Here is a tiny trained network, its code and every weight. The questions are about switching its units off for an input and a class, where a switched-off unit gives its printed mean instead of its output.

import numpy as np


def w(rows, s, z=0):
    codes = np.array(rows[::2]) - 128.0
    scale = np.full(codes.shape[1], s)
    scale[-1] = z or s
    return codes * scale


def f(y):
    return np.maximum(y, 0)


def log_softmax(a):
    a = a - a.max(-1, keepdims=True)
    return a - np.log(np.exp(a).sum(-1, keepdims=True))


def net(x, mask):
    res = np.array(x, float).reshape(1, 3) / 4 @ E
    y = f(res @ A[0][:, :-1].T + A[0][:, -1])
    res = res + np.where(mask, y, B[0][:, -1]) @ B[0][:, :-1]
    return log_softmax(res[-1] @ U[:, :-1].T + U[:, -1])


A, B = {}, {}
E = w([
[75,180,168,231,200,121,64],'x0',
[171,249,40,185,42,162,140],'x1',
[185,128,191,62,83,108,161],'x2',
],0.011)
A[0] = w([
[78,142,135,154,187,126,80,106],'n1',
[155,22,220,43,169,129,141,180],'n2',
[123,94,161,21,91,155,138,112],'n3',
[112,92,153,236,251,139,111,148],'n4',
[153,189,99,146,84,145,134,125],'n5',
[137,157,181,156,140,111,129,189],'n6',
[97,124,149,132,138,139,120,2],'n7',
[137,35,77,19,94,138,147,141],'n8',
],0.013,0.0024)
B[0] = w([
[102,81,139,174,142,141,68,189],'n1',
[66,134,101,62,113,4,92,255],'n2',
[109,83,100,92,133,59,144,203],'n3',
[58,104,210,147,194,159,99,229],'n4',
[161,194,96,130,85,152,153,190],'n5',
[102,131,92,120,110,164,126,161],'n6',
[143,111,131,131,135,167,143,143],'n7',
[211,48,177,145,188,127,192,224],'n8',
],0.021,0.02)
U = w([
[255,82,91,137,152,140,190,2],'0',
[213,236,6,162,45,196,121,249],'1',
[109,117,168,163,182,141,20,235],'2',
[164,96,103,47,126,13,104,2],'3',
],0.01,0.0021)

Each question gives the input, the list of numbers given to net, and the class t.
The units are the neurons (one row each of A and B). Each row of codes is followed by its name. A weight is (code - 128) times the scale printed after its matrix; where a second scale follows, it is the last column's (A, B and U).
mask holds one flag per neuron, in row order. A switched-off neuron (its flag False) gives its mean, the last column of its row in B, instead of its output. The means were averaged over made-up inputs and are rounded, as every weight is.
A unit's drop is (log p(t) with every unit on - log p(t) with that unit switched off) / (log p(t) with every unit on - log p(t) with every unit switched off).
top k neurons: the k neurons with the biggest drops, biggest first
drop when u is switched off: that unit's drop, to one decimal
input [-8,1,-6], class 0: top neuron -> (n2)
input [-8,-1,-8], class 0: top 2 neurons -> (n2, n8)
input [-3,-2,-6], class 2: top 2 neurons -> (n2, n3)
input [0,-5,-3], class 2: top 2 neurons -> (n4, n3)
input [-7,5,8], class 0: top 2 neurons -> (n8, n2)
input [6,-1,8], class 2: top 2 neurons -> (n3, n8)
input [-6,3,5], class 0: top 2 neurons -> (n8, n2)
input [-5,2,2], class 0: drop when n2 is switched off -> 0.6
input [1,3,8], class 1: drop when n2 is switched off -> 0.4
input [-5,2,3], class 0: drop when n2 is switched off -> 0.6
